Below is a small trained network, with its code and all its weights. Each question gives an input and a class and asks what happens when units are switched off, that is, made to give their printed mean instead of their output.

import numpy as np


def w(rows, s, z=0):
    codes = np.array(rows[::2]) - 128.0
    scale = np.full(codes.shape[1], s)
    scale[-1] = z or s
    return codes * scale


def norm(h):
    return h / np.sqrt((h * h).mean(-1, keepdims=True) + 1e-5)


def f(y):
    return y / 2 * (1 + np.tanh(0.7978845608 * (y + 0.044715 * y**3)))


def log_softmax(a):
    a = a - a.max(-1, keepdims=True)
    return a - np.log(np.exp(a).sum(-1, keepdims=True))


def net(x, mask):
    res = np.array(x, float).reshape(1, 5) / 4 @ E
    u = 0
    for l in range(4):
        y = f(norm(res) @ A[l][:, :-1].T + A[l][:, -1])
        res = res + np.where(mask[u : u + 8], y, B[l][:, -1]) @ B[l][:, :-1]
        u += 8
    return log_softmax(norm(res)[-1] @ U[:, :-1].T + U[:, -1])


A, B = {}, {}
E = w([
[55,146,254,149,197,53,113],'x0',
[181,18,190,149,131,105,94],'x1',
[122,191,70,129,174,158,45],'x2',
[93,88,35,201,202,87,146],'x3',
[193,198,144,99,162,37,181],'x4',
],0.0048)
A[0] = w([
[129,125,118,126,126,142,92,70],'0.n1',
[40,89,15,186,114,216,124,107],'0.n2',
[152,179,173,87,96,81,123,96],'0.n3',
[33,92,162,140,79,157,137,12],'0.n4',
[158,96,3,136,106,212,21,83],'0.n5',
[187,162,78,63,64,164,187,3],'0.n6',
[96,108,3,199,155,125,183,154],'0.n7',
[149,54,86,173,57,152,159,11],'0.n8',
],0.0061,0.0038)
B[0] = w([
[126,133,147,127,88,111,108,111],'0.n1',
[125,74,123,74,253,159,76,248],'0.n2',
[183,120,72,145,175,168,109,153],'0.n3',
[72,121,196,169,173,164,167,133],'0.n4',
[189,162,55,9,167,212,10,241],'0.n5',
[164,160,138,108,96,38,192,160],'0.n6',
[136,117,22,148,78,185,114,254],'0.n7',
[65,84,101,94,108,95,147,150],'0.n8',
],0.0063,0.0042)
A[1] = w([
[91,146,158,161,135,106,148,55],'1.n1',
[84,101,43,136,132,177,112,99],'1.n2',
[146,74,164,147,54,97,118,1],'1.n3',
[175,77,161,162,59,119,126,20],'1.n4',
[61,156,123,113,85,187,114,76],'1.n5',
[160,132,154,127,39,151,156,117],'1.n6',
[147,1,159,106,71,157,133,145],'1.n7',
[131,124,156,98,125,64,134,13],'1.n8',
],0.0096,0.0031)
B[1] = w([
[88,85,110,92,95,126,95,141],'1.n1',
[140,97,129,26,194,85,129,253],'1.n2',
[216,188,127,184,253,190,112,144],'1.n3',
[223,116,138,166,237,178,168,147],'1.n4',
[137,58,154,134,150,63,200,148],'1.n5',
[182,121,139,108,138,162,176,158],'1.n6',
[83,202,125,172,240,130,226,221],'1.n7',
[198,49,102,142,134,171,42,135],'1.n8',
],0.0067,0.0054)
A[2] = w([
[178,87,96,110,180,79,144,144],'2.n1',
[178,165,95,113,1,146,154,4],'2.n2',
[100,101,123,184,131,63,166,61],'2.n3',
[146,129,159,96,123,116,88,42],'2.n4',
[129,52,129,173,131,174,137,46],'2.n5',
[160,120,102,80,90,161,188,144],'2.n6',
[200,137,91,109,138,119,129,56],'2.n7',
[99,126,127,176,163,127,79,88],'2.n8',
],0.0099,0.0038)
B[2] = w([
[96,68,146,149,57,39,146,255],'2.n1',
[133,191,150,124,3,254,130,149],'2.n2',
[135,102,93,207,37,199,82,149],'2.n3',
[172,109,121,76,145,135,97,126],'2.n4',
[123,186,84,108,167,108,133,128],'2.n5',
[86,142,144,50,96,91,206,191],'2.n6',
[19,160,146,151,123,119,154,187],'2.n7',
[139,149,157,58,92,111,207,149],'2.n8',
],0.0064,0.0059)
A[3] = w([
[171,75,30,146,124,235,4,4],'3.n1',
[141,20,158,147,205,120,105,52],'3.n2',
[50,152,110,115,134,94,117,81],'3.n3',
[128,139,2,219,108,74,149,60],'3.n4',
[132,97,186,188,97,75,69,40],'3.n5',
[110,156,226,107,158,201,103,122],'3.n6',
[135,36,55,83,126,150,164,109],'3.n7',
[205,148,175,60,185,217,138,6],'3.n8',
],0.0074,0.003)
B[3] = w([
[214,73,252,113,104,187,58,209],'3.n1',
[131,189,101,109,120,137,172,216],'3.n2',
[116,101,102,151,125,131,155,162],'3.n3',
[96,100,92,98,116,148,96,176],'3.n4',
[177,94,166,101,92,99,127,154],'3.n5',
[120,91,88,150,97,148,95,194],'3.n6',
[79,147,108,145,148,94,80,252],'3.n7',
[163,114,50,139,127,144,132,189],'3.n8',
],0.011,0.0038)
U = w([
[195,83,122,60,166,171,6,183],'0',
[40,117,201,185,147,207,157,43],'1',
[224,111,147,240,225,182,197,134],'2',
[75,40,172,192,16,86,63,91],'3',
[216,113,229,108,102,62,187,141],'4',
[181,206,107,80,13,183,171,117],'5',
[49,110,32,102,168,86,153,226],'6',
[164,244,110,169,162,109,83,3],'7',
],0.015,0.0051)

Each question gives the input, the list of numbers given to net, and the class t.
The units are the neurons (one row each of A and B). Each row of codes is followed by its name. A weight is (code - 128) times the scale printed after its matrix; where a second scale follows, it is the last column's (A, B and U).
mask holds one flag per neuron, layer by layer. A switched-off neuron (its flag False) gives its mean, the last column of its row in B, instead of its output. The means were averaged over made-up inputs and are rounded, as every weight is.
A unit's drop is (log p(t) with every unit on - log p(t) with that unit switched off) / (log p(t) with every unit on - log p(t) with every unit switched off).
The circuit of an input: a set's keep is (log p(t) with only the set's units on - log p(t) with every unit switched off) / (log p(t) with every unit on - log p(t) with every unit switched off). Starting from the 12 units with the biggest drops (on a tie, the unit counted first), units are removed one at a time, each time the one whose removal leaves the highest keep (on an exact tie, the one counted first), for as long as the keep stays at least 0.8.
units of the circuit, in order: the units of the circuit, biggest drop first
most important unit: the unit with the biggest drop
top k neurons in layer l: the k neurons of layer l with the biggest drops, biggest first
drop of u: that unit's drop, to one decimal
input [-8,-4,3,7,-8], class 0: units of the circuit, in order -> 3.n1
input [5,-7,-2,-2,0], class 1: units of the circuit, in order -> 1.n2; 0.n5
input [6,0,-5,-6,3], class 0: top 2 neurons in layer 2 -> 2.n1; 2.n4
input [6,8,3,4,-8], class 1: units of the circuit, in order -> 0.n5; 1.n7
input [1,-5,1,7,-4], class 0: units of the circuit, in order -> 3.n1; 1.n7
input [0,-6,-8,-6,-7], class 2: top 2 neurons in layer 1 -> 1.n7; 1.n6
input [8,6,8,-2,-5], class 3: units of the circuit, in order -> 0.n5; 0.n2
input [8,4,0,1,-6], class 1: top 3 neurons in layer 2 -> 2.n1; 2.n5; 2.n2
input [-5,7,-6,-3,8], class 2: top 3 neurons in layer 1 -> 1.n4; 1.n3; 1.n7
input [1,-2,2,-7,-4], class 5: top 3 neurons in layer 1 -> 1.n2; 1.n6; 1.n7
input [6,8,-1,6,4], class 4: top 2 neurons in layer 3 -> 3.n5; 3.n2
input [3,-5,-5,-8,-6], class 1: top 3 neurons in layer 0 -> 0.n4; 0.n7; 0.n6
input [6,7,7,6,-6], class 6: top 2 neurons in layer 0 -> 0.n5; 0.n3
input [-8,4,-6,-4,3], class 2: units of the circuit, in order -> 1.n7
input [7,6,-5,7,4], class 3: top 2 neurons in layer 2 -> 2.n3; 2.n1
input [-3,-5,-4,4,-6], class 0: top 2 neurons in layer 0 -> 0.n2; 0.n5
input [6,-7,0,-7,-5], class 3: top 2 neurons in layer 1 -> 1.n7; 1.n2
input [-4,1,7,-7,1], class 5: top 3 neurons in layer 2 -> 2.n2; 2.n6; 2.n7
input [8,-3,0,-1,1], class 3: top 2 neurons in layer 1 -> 1.n2; 1.n7
input [5,3,6,0,-3], class 3: most important unit -> 0.n5
input [4,-6,-8,2,-3], class 3: drop of 1.n7 -> 0.2
input [4,-3,-7,-7,-4], class 2: drop of 0.n7 -> 0.0
input [7,8,-1,1,-4], class 2: drop of 1.n3 -> 0.1
